Below are the code and all the weights of a small trained network. Each question names an input and a class and asks about switching units off, where a switched-off unit gives its printed mean instead of its output.

import numpy as np


def w(rows, s, z=0):
    codes = np.array(rows[::2]) - 128.0
    scale = np.full(codes.shape[1], s)
    scale[-1] = z or s
    return codes * scale


def f(y):
    return np.maximum(y, 0)


def log_softmax(a):
    a = a - a.max(-1, keepdims=True)
    return a - np.log(np.exp(a).sum(-1, keepdims=True))


def net(x, mask):
    res = np.array(x, float).reshape(1, 2) / 4 @ E
    y = f(res @ A[0][:, :-1].T + A[0][:, -1])
    res = res + np.where(mask, y, B[0][:, -1]) @ B[0][:, :-1]
    return log_softmax(res[-1] @ U[:, :-1].T + U[:, -1])


A, B = {}, {}
E = w([
[136,161,66,151,178,89,155,20,182,117,81,193],'x0',
[190,232,54,180,208,248,134,135,97,116,88,105],'x1',
],0.013)
A[0] = w([
[112,188,93,165,167,210,112,117,126,124,116,118,79],'n0',
[82,108,136,159,120,85,115,79,134,134,115,144,105],'n1',
[105,151,112,187,125,123,113,65,128,133,99,154,142],'n2',
[135,143,136,145,124,206,118,249,109,126,130,94,100],'n3',
[156,168,84,129,163,136,143,16,145,128,112,155,86],'n4',
[127,143,120,143,133,144,123,119,126,124,127,129,253],'n5',
[187,176,96,151,139,193,145,126,114,125,103,125,133],'n6',
],0.021,0.017)
B[0] = w([
[160,118,128,103,88,98,124,112,135,97,176,139,239],'n0',
[147,124,140,136,91,112,120,119,123,122,152,137,189],'n1',
[124,131,129,110,138,156,139,170,116,120,144,114,202],'n2',
[112,148,129,162,121,156,116,141,106,128,138,108,243],'n3',
[108,155,132,184,115,158,103,134,99,132,136,102,244],'n4',
[120,80,93,88,203,129,162,136,141,194,3,120,212],'n5',
[127,120,151,127,111,99,132,112,145,127,139,159,250],'n6',
],0.034,0.025)
U = w([
[114,136,142,199,92,188,85,143,64,128,131,75,136],'0',
[163,69,158,119,38,31,121,54,133,110,146,193,157],'1',
[123,75,97,89,195,111,162,103,154,161,8,121,255],'2',
[115,170,137,126,167,141,124,72,168,93,144,145,81],'3',
[118,179,131,148,219,115,82,66,137,91,142,119,76],'4',
[111,141,93,109,148,158,111,71,177,55,115,144,74],'5',
[132,156,102,95,153,137,106,57,176,41,103,130,72],'6',
],0.012,0.008)

Each question gives the input, the list of numbers given to net, and the class t.
The units are the neurons (one row each of A and B). Each row of codes is followed by its name. A weight is (code - 128) times the scale printed after its matrix; where a second scale follows, it is the last column's (A, B and U).
mask holds one flag per neuron, in row order. A switched-off neuron (its flag False) gives its mean, the last column of its row in B, instead of its output. The means were averaged over made-up inputs and are rounded, as every weight is.
A unit's drop is (log p(t) with every unit on - log p(t) with that unit switched off) / (log p(t) with every unit on - log p(t) with every unit switched off).
The circuit of an input: a set's keep is (log p(t) with only the set's units on - log p(t) with every unit switched off) / (log p(t) with every unit on - log p(t) with every unit switched off). Starting from all 7 units, units are removed one at a time, each time the one whose removal leaves the highest keep (on an exact tie, the one counted first), for as long as the keep stays at least 0.8.
circuit, biggest first: the units of the circuit, biggest drop first
unit that matters most: the unit with the biggest drop
k most important neurons: the k neurons with the biggest drops, biggest first
drop when u is switched off: that unit's drop, to one decimal
input [5,-5], class 0: circuit, biggest first -> n0
input [-2,-4], class 1: 3 most important neurons -> n5; n4; n3
input [3,-3], class 2: circuit, biggest first -> n0; n3
input [7,-7], class 0: 2 most important neurons -> n0; n6
input [3,3], class 2: 2 most important neurons -> n5; n3
input [5,7], class 1: 3 most important neurons -> n0; n6; n3
input [2,-2], class 2: 3 most important neurons -> n0; n4; n3
input [-3,-6], class 1: 2 most important neurons -> n5; n4
input [0,3], class 2: 2 most important neurons -> n5; n1
input [-4,6], class 1: 3 most important neurons -> n0; n6; n4
input [0,-2], class 2: 2 most important neurons -> n0; n4
input [0,8], class 1: drop when n6 is switched off -> 0.7
input [8,-2], class 0: drop when n4 is switched off -> 0.2
input [8,-7], class 0: drop when n0 is switched off -> 0.1
input [-2,0], class 2: unit that matters most -> n4
input [-2,1], class 2: drop when n2 is switched off -> 0.0
